Below is a small trained network, with its code and all its weights. Each question gives an input and a target symbol and asks what happens when units are switched off, that is, made to give their printed mean instead of their output.

import numpy as np


def w(rows, s, z=0):
    codes = np.array(rows[::2]) - 128.0
    scale = np.full(codes.shape[1], s)
    scale[-1] = z or s
    return codes * scale


def norm(h):
    return h / np.sqrt((h * h).mean(-1, keepdims=True) + 1e-5)


def f(y):
    return y / 2 * (1 + np.tanh(0.7978845608 * (y + 0.044715 * y**3)))


def softmax(a):
    e = np.exp(a - a.max(-1, keepdims=True))
    return e / e.sum(-1, keepdims=True)


def log_softmax(a):
    a = a - a.max(-1, keepdims=True)
    return a - np.log(np.exp(a).sum(-1, keepdims=True))


def net(x, mask):
    ids = ['ΘΛΠΦΩβγδεζημξσψ'.index(c) for c in x.split()]
    T = len(ids)
    res = E[ids] + P[:T]
    u = 0
    for l in range(2):
        r = norm(res)
        for j in range(3):
            rows = slice(3 * j, 3 * j + 3)
            q, k, v = (r @ M[l][rows].T for M in (Q, K, V))
            z = softmax(np.where(np.tri(T) > 0, q @ k.T / 3**0.5, -1e9)) @ v
            o = O[l][rows]
            res = res + np.where(mask[u + j], z, o[:, -1]) @ o[:, :-1]
        u += 3
        y = f(norm(res) @ A[l][:, :-1].T + A[l][:, -1])
        res = res + np.where(mask[u : u + 8], y, B[l][:, -1]) @ B[l][:, :-1]
        u += 8
    return log_softmax(norm(res)[-1] @ U[:, :-1].T + U[:, -1])


Q, K, V, O, A, B = {}, {}, {}, {}, {}, {}
E = w([
[123,112,139,128,103,118,128,110],'Θ',
[171,122,124,126,120,120,141,126],'Λ',
[126,138,147,132,105,112,129,110],'Π',
[122,118,151,121,117,150,146,125],'Φ',
[135,118,153,131,119,129,147,129],'Ω',
[145,127,137,124,126,129,154,139],'β',
[149,119,147,127,118,143,136,136],'γ',
[145,105,150,130,133,159,126,124],'δ',
[147,118,133,100,110,122,140,124],'ε',
[130,99,158,143,128,151,126,117],'ζ',
[138,125,143,123,98,121,118,108],'η',
[132,103,149,125,112,146,144,109],'μ',
[154,125,122,133,115,141,133,123],'ξ',
[157,97,138,142,137,147,111,136],'σ',
[80,95,97,166,253,67,121,85],'ψ',
],0.0047)
P = w([
[48,72,75,51,149,81,2,205],'0',
[147,201,127,51,122,151,137,175],'1',
[162,196,144,79,122,168,146,165],'2',
[162,196,152,99,135,168,151,164],'3',
[166,204,164,107,137,162,161,165],'4',
[166,204,175,123,139,160,165,163],'5',
[176,209,180,126,150,154,176,171],'6',
[169,213,192,141,150,165,178,166],'7',
[172,219,187,147,159,141,171,168],'8',
[175,217,195,155,157,155,177,173],'9',
[169,220,199,155,158,140,178,173],'10',
[174,222,204,161,158,133,177,170],'11',
],0.00079)
Q[0] = w([
[116,13,123,65,168,150,77,143],'L0H0',
[62,138,117,60,163,72,45,59],'L0H0',
[160,18,139,62,106,172,86,118],'L0H0',
[255,169,186,52,103,121,188,168],'L0H1',
[228,102,178,178,112,108,107,176],'L0H1',
[127,70,54,61,111,171,103,138],'L0H1',
[72,138,65,69,54,127,84,169],'L0H2',
[162,118,192,217,208,138,118,108],'L0H2',
[183,92,173,197,202,124,135,80],'L0H2',
],0.0034)
K[0] = w([
[148,151,182,96,71,155,120,160],'L0H0',
[124,97,93,44,90,113,84,203],'L0H0',
[252,175,217,123,33,238,208,162],'L0H0',
[37,66,37,102,179,47,77,153],'L0H1',
[63,33,119,190,184,115,52,102],'L0H1',
[181,103,108,84,101,204,116,180],'L0H1',
[150,138,158,121,47,188,102,185],'L0H2',
[105,69,90,175,211,89,113,65],'L0H2',
[94,111,96,187,211,71,139,108],'L0H2',
],0.0037)
V[0] = w([
[227,161,196,108,4,251,168,108],'L0H0',
[76,58,46,49,211,179,151,93],'L0H0',
[36,109,48,87,89,117,60,196],'L0H0',
[133,48,126,111,34,141,10,200],'L0H1',
[58,43,31,143,127,148,113,170],'L0H1',
[99,156,229,191,139,204,63,55],'L0H1',
[204,115,219,120,23,205,163,154],'L0H2',
[150,92,178,77,113,143,134,158],'L0H2',
[221,119,140,136,72,151,68,190],'L0H2',
],0.0011)
O[0] = w([
[97,132,68,48,112,2,86,149,251],'L0H0',
[172,183,182,169,198,139,193,157,82],'L0H0',
[175,61,119,132,117,111,163,143,61],'L0H0',
[51,150,73,129,162,130,99,72,181],'L0H1',
[79,156,159,187,101,110,135,119,106],'L0H1',
[104,140,112,77,128,126,152,137,126],'L0H1',
[176,200,54,136,104,160,105,116,230],'L0H2',
[133,177,104,173,109,123,136,131,177],'L0H2',
[126,134,76,102,120,156,161,53,178],'L0H2',
],0.0017,0.0025)
A[0] = w([
[165,96,140,133,224,167,20,187,177],'L0N0',
[92,76,217,149,107,150,76,155,77],'L0N1',
[171,103,7,56,194,140,107,121,149],'L0N2',
[187,162,144,56,135,108,234,158,164],'L0N3',
[253,181,61,161,151,65,112,133,112],'L0N4',
[143,172,131,82,148,227,90,119,124],'L0N5',
[91,72,115,88,112,41,105,56,254],'L0N6',
[150,99,192,186,113,148,126,185,78],'L0N7',
],0.002,0.00097)
B[0] = w([
[148,250,64,100,88,81,186,57,129],'L0N0',
[178,144,203,45,167,140,116,138,96],'L0N1',
[51,170,240,204,133,61,190,137,159],'L0N2',
[170,98,68,195,99,171,10,43,252],'L0N3',
[26,43,224,72,85,250,137,94,200],'L0N4',
[132,115,65,176,29,45,152,119,181],'L0N5',
[210,195,109,209,192,225,184,202,151],'L0N6',
[73,151,90,111,43,162,77,255,104],'L0N7',
],0.0013,0.0019)
Q[1] = w([
[209,190,99,87,61,199,138,94],'L1H0',
[227,175,135,89,50,184,117,85],'L1H0',
[178,160,99,150,70,158,156,82],'L1H0',
[141,162,129,121,55,152,99,62],'L1H1',
[47,83,118,169,254,109,160,185],'L1H1',
[174,163,125,81,17,145,90,56],'L1H1',
[69,73,163,178,177,115,127,202],'L1H2',
[202,178,100,95,106,145,111,34],'L1H2',
[74,86,169,157,157,107,150,197],'L1H2',
],0.005)
K[1] = w([
[133,86,179,160,185,87,144,192],'L1H0',
[123,111,176,147,176,68,144,184],'L1H0',
[84,110,149,193,190,104,156,173],'L1H0',
[40,80,89,163,244,47,160,114],'L1H1',
[184,159,121,109,11,209,133,87],'L1H1',
[61,68,103,173,253,33,131,152],'L1H1',
[216,168,178,102,18,214,127,105],'L1H2',
[44,65,76,179,237,57,141,141],'L1H2',
[238,161,186,90,5,224,114,126],'L1H2',
],0.0047)
V[1] = w([
[30,42,131,56,112,202,176,139],'L1H0',
[110,126,143,204,164,213,10,133],'L1H0',
[103,34,183,172,216,172,102,165],'L1H0',
[82,64,56,185,106,142,125,2],'L1H1',
[183,109,186,51,94,130,144,51],'L1H1',
[226,44,46,251,59,127,179,195],'L1H1',
[8,151,98,103,73,141,184,197],'L1H2',
[225,189,143,90,128,242,202,133],'L1H2',
[110,93,214,88,67,23,109,112],'L1H2',
],0.0018)
O[1] = w([
[115,136,211,148,73,138,109,129,62],'L1H0',
[110,214,96,152,140,109,88,35,208],'L1H0',
[141,183,152,133,97,51,97,144,114],'L1H0',
[46,74,124,197,50,117,163,44,155],'L1H1',
[148,87,196,99,99,119,144,106,61],'L1H1',
[124,169,134,169,174,84,253,131,254],'L1H1',
[66,130,137,157,48,227,124,195,34],'L1H2',
[137,85,80,138,99,22,98,171,88],'L1H2',
[154,144,235,115,81,140,168,81,64],'L1H2',
],0.0023,0.00079)
A[1] = w([
[59,98,173,190,84,204,151,40,175],'L1N0',
[187,100,89,131,120,142,190,55,101],'L1N1',
[149,50,126,86,136,198,232,170,111],'L1N2',
[126,170,107,196,114,67,254,119,114],'L1N3',
[15,18,135,209,187,79,217,93,35],'L1N4',
[118,207,80,109,78,144,162,137,255],'L1N5',
[142,191,90,127,187,121,59,255,48],'L1N6',
[162,154,124,133,59,40,92,155,145],'L1N7',
],0.0027,0.0011)
B[1] = w([
[128,199,74,80,115,58,223,162,211],'L1N0',
[102,108,179,143,52,50,117,199,209],'L1N1',
[36,193,140,88,210,43,75,81,122],'L1N2',
[192,43,181,155,156,232,42,135,246],'L1N3',
[231,210,69,122,7,173,58,113,154],'L1N4',
[118,10,158,144,240,152,118,188,254],'L1N5',
[207,217,115,97,12,90,219,109,146],'L1N6',
[13,133,102,167,160,89,161,201,180],'L1N7',
],0.0021,0.0016)
U = w([
[25,73,154,223,99,22,125,233,111],'Θ',
[241,40,190,197,30,64,155,62,160],'Λ',
[221,217,58,79,120,45,176,229,231],'Π',
[23,121,94,58,205,196,227,171,159],'Φ',
[193,75,178,217,218,238,156,216,122],'Ω',
[218,169,193,19,171,217,60,62,107],'β',
[109,142,17,208,32,209,197,94,83],'γ',
[63,215,143,154,61,60,11,66,128],'δ',
[170,139,37,212,253,76,96,35,62],'ε',
[105,3,34,42,96,108,38,130,222],'ζ',
[83,124,148,29,76,59,241,40,140],'η',
[86,227,210,185,128,148,192,72,192],'μ',
[101,129,135,145,146,107,139,127,37],'ξ',
[105,143,185,106,19,222,67,233,69],'σ',
[130,67,228,56,216,43,142,150,1],'ψ',
],0.0055,0.0011)

Each question gives the input, a string of symbols that net reads in full, and the target symbol t.
The units are the heads (3 rows each of Q, K, V and O) and the neurons (one row each of A and B). Each row of codes is followed by its name. A weight is (code - 128) times the scale printed after its matrix; where a second scale follows, it is the last column's (O, A, B and U).
mask holds one flag per unit, layer by layer, with each layer's heads first. A switched-off unit (its flag False) gives its mean, the last column of its rows in O or B, instead of its output. The means were averaged over made-up inputs and are rounded, as every weight is.
A unit's drop is (log p(t) with every unit on - log p(t) with that unit switched off) / (log p(t) with every unit on - log p(t) with every unit switched off).
The circuit of an input: a set's keep is (log p(t) with only the set's units on - log p(t) with every unit switched off) / (log p(t) with every unit on - log p(t) with every unit switched off). Starting from the 12 units with the biggest drops (on a tie, the unit counted first), units are removed one at a time, each time the one whose removal leaves the highest keep (on an exact tie, the one counted first), for as long as the keep stays at least 0.8.
units of the circuit, in order: the units of the circuit, biggest drop first
unit that matters most: the unit with the biggest drop
top k neurons: the k neurons with the biggest drops, biggest first
top k neurons in layer l: the k neurons of layer l with the biggest drops, biggest first
heads that matter: for each layer, one digit per head in row order, 1 if its drop is at least 0.15 and else 0, layers parted by /
input β Ω Ω Ω Ω Ω, target Ω: units of the circuit, in order -> L1H1, L0H0, L1N3
input μ Ω μ ζ ψ ε ζ Ω Φ Ω β γ, target σ: units of the circuit, in order -> L1H1, L0H2, L0N7
input δ Ω ζ, target ζ: unit that matters most -> L0N0
input ζ Ω δ Ω γ Ω γ, target δ: top 2 neurons -> L0N3, L0N1
input Ω δ Λ Λ Φ Π, target Π: units of the circuit, in order -> L1H1, L0N6, L0N3, L0N4
input ψ δ Λ β, target Ω: units of the circuit, in order -> L0H0, L1N5
input η Ω ζ δ Ω, target η: heads that matter -> 110 / 011
input δ Ω Φ Λ, target ζ: top 2 neurons -> L0N0, L0N3
input Ω Ω δ Ω σ γ Ω Ω β Ω Π, target Π: top 3 neurons -> L0N6, L0N3, L0N4
input Π Ω Φ γ, target β: top 2 neurons -> L0N3, L0N4
input γ δ δ Φ Λ, target Φ: top 3 neurons -> L0N3, L0N2, L1N2
input Λ Ω ζ δ, target Λ: top 2 neurons -> L0N4, L0N6
input Ω ψ Ω Π Λ Ω Ω Θ σ, target Π: top 2 neurons in layer 0 -> L0N3, L0N0
input ζ η ζ γ δ, target δ: unit that matters most -> L1H0
input Ω Π Ω δ Ω δ Φ σ, target Π: heads that matter -> 100 / 010
input Λ δ Θ, target Λ: top 4 neurons in layer 0 -> L0N6, L0N4, L0N2, L0N3
input ξ σ Π Ω Φ γ, target γ: top 2 neurons in layer 0 -> L0N6, L0N2
input μ ξ Ω Λ Ω Ω η δ, target Θ: heads that matter -> 100 / 000
input Λ δ Ω Ω Ω, target Λ: top 2 neurons in layer 1 -> L1N3, L1N4
input ζ Λ σ σ, target δ: unit that matters most -> L1H0
input β ξ Ω γ Π δ ξ β, target Ω: heads that matter -> 101 / 010
input Ω Θ Ω Ω γ Λ δ ψ ζ, target ψ: top 2 neurons -> L0N1, L0N3
input Ω Ω δ δ γ, target Π: top 2 neurons -> L0N6, L0N4
input β η β μ Φ Ω Θ σ Ω Ω, target Ω: top 2 neurons -> L1N3, L0N7
input δ β μ Λ ξ Ω β μ, target ζ: heads that matter -> 110 / 000
input ξ Ω Ω σ Ω ξ Φ δ, target γ: top 2 neurons in layer 0 -> L0N6, L0N2
input ξ ξ δ ε β Π δ, target γ: unit that matters most -> L1H1
input Ω Θ δ Θ δ, target Π: top 2 neurons -> L0N6, L0N3
